Below are the code and all the weights of a small trained network. Each question names an input and a class and asks about switching units off, where a switched-off unit gives its printed mean instead of its output.

import numpy as np


def w(rows, s, z=0):
    codes = np.array(rows[::2]) - 128.0
    scale = np.full(codes.shape[1], s)
    scale[-1] = z or s
    return codes * scale


def norm(h):
    return h / np.sqrt((h * h).mean(-1, keepdims=True) + 1e-5)


def f(y):
    return y / 2 * (1 + np.tanh(0.7978845608 * (y + 0.044715 * y**3)))


def log_softmax(a):
    a = a - a.max(-1, keepdims=True)
    return a - np.log(np.exp(a).sum(-1, keepdims=True))


def net(x, mask):
    res = np.array(x, float).reshape(1, 6) / 4 @ E
    u = 0
    for l in range(2):
        y = f(norm(res) @ A[l][:, :-1].T + A[l][:, -1])
        res = res + np.where(mask[u : u + 5], y, B[l][:, -1]) @ B[l][:, :-1]
        u += 5
    return log_softmax(norm(res)[-1] @ U[:, :-1].T + U[:, -1])


A, B = {}, {}
E = w([
[132,125,120,124,136,130,122],'x0',
[9,198,120,202,173,85,79],'x1',
[211,112,227,103,215,37,124],'x2',
[130,130,113,124,132,114,129],'x3',
[120,126,131,123,126,128,131],'x4',
[131,131,130,132,123,128,129],'x5',
],0.0013)
A[0] = w([
[114,136,220,108,208,77,80,32],'0.n1',
[164,50,79,59,26,249,168,89],'0.n2',
[252,55,218,53,158,80,181,46],'0.n3',
[123,128,195,104,193,100,74,32],'0.n4',
[182,115,170,60,169,147,142,3],'0.n5',
],0.0029,0.0027)
B[0] = w([
[179,138,158,140,155,66,206,146],'0.n1',
[195,158,125,218,145,4,218,246],'0.n2',
[38,109,104,103,86,205,60,252],'0.n3',
[190,139,171,180,112,64,234,120],'0.n4',
[133,104,137,169,75,158,134,115],'0.n5',
],0.0036,0.0024)
A[1] = w([
[229,168,38,241,70,17,247,3],'1.n1',
[173,13,182,4,36,254,15,25],'1.n2',
[36,177,49,113,118,213,61,19],'1.n3',
[189,189,240,154,255,15,209,22],'1.n4',
[60,144,104,58,198,179,12,127],'1.n5',
],0.0035,0.0029)
B[1] = w([
[225,1,46,222,30,12,211,254],'1.n1',
[230,58,239,31,43,230,10,245],'1.n2',
[115,187,163,139,240,199,176,169],'1.n3',
[34,206,192,11,190,49,26,232],'1.n4',
[153,110,38,193,102,205,226,188],'1.n5',
],0.0037,0.0034)
U = w([
[250,9,7,250,11,10,253,229],'0',
[7,247,3,248,244,245,244,114],'1',
[248,10,245,7,9,244,7,106],'2',
[13,246,246,10,250,6,13,3],'3',
],0.0042,0.00046)

Each question gives the input, the list of numbers given to net, and the class t.
The units are the neurons (one row each of A and B). Each row of codes is followed by its name. A weight is (code - 128) times the scale printed after its matrix; where a second scale follows, it is the last column's (A, B and U).
mask holds one flag per neuron, layer by layer. A switched-off neuron (its flag False) gives its mean, the last column of its row in B, instead of its output. The means were averaged over made-up inputs and are rounded, as every weight is.
A unit's drop is (log p(t) with every unit on - log p(t) with that unit switched off) / (log p(t) with every unit on - log p(t) with every unit switched off).
most important unit: the unit with the biggest drop
top k neurons: the k neurons with the biggest drops, biggest first
k most important neurons of layer l: the k neurons of layer l with the biggest drops, biggest first
drop when u is switched off: that unit's drop, to one decimal
input [-8,3,4,8,3,7], class 3: most important unit => 1.n4
input [-7,1,4,-7,4,-7], class 3: 2 most important neurons of layer 0 => (0.n1 0.n4)
input [-4,1,7,-4,-6,-2], class 3: top 3 neurons => (0.n1 0.n4 1.n2)
input [-1,-4,-2,-4,-6,-8], class 0: top 2 neurons => (0.n2 1.n1)
input [8,3,1,4,8,1], class 3: 2 most important neurons of layer 0 => (0.n3 0.n2)
input [-5,1,2,6,-6,2], class 3: top 2 neurons => (0.n2 1.n4)
input [7,4,0,8,-8,3], class 1: top 2 neurons => (0.n2 1.n1)
input [-1,1,0,2,5,8], class 1: 2 most important neurons of layer 0 => (0.n2 0.n3)
input [0,-2,-1,-5,8,-6], class 0: drop when 1.n1 is switched off => 0.4
input [-1,4,0,3,-3,8], class 1: drop when 1.n1 is switched off => 0.2
input [6,-5,-1,-2,8,-8], class 0: drop when 0.n2 is switched off => 3.6
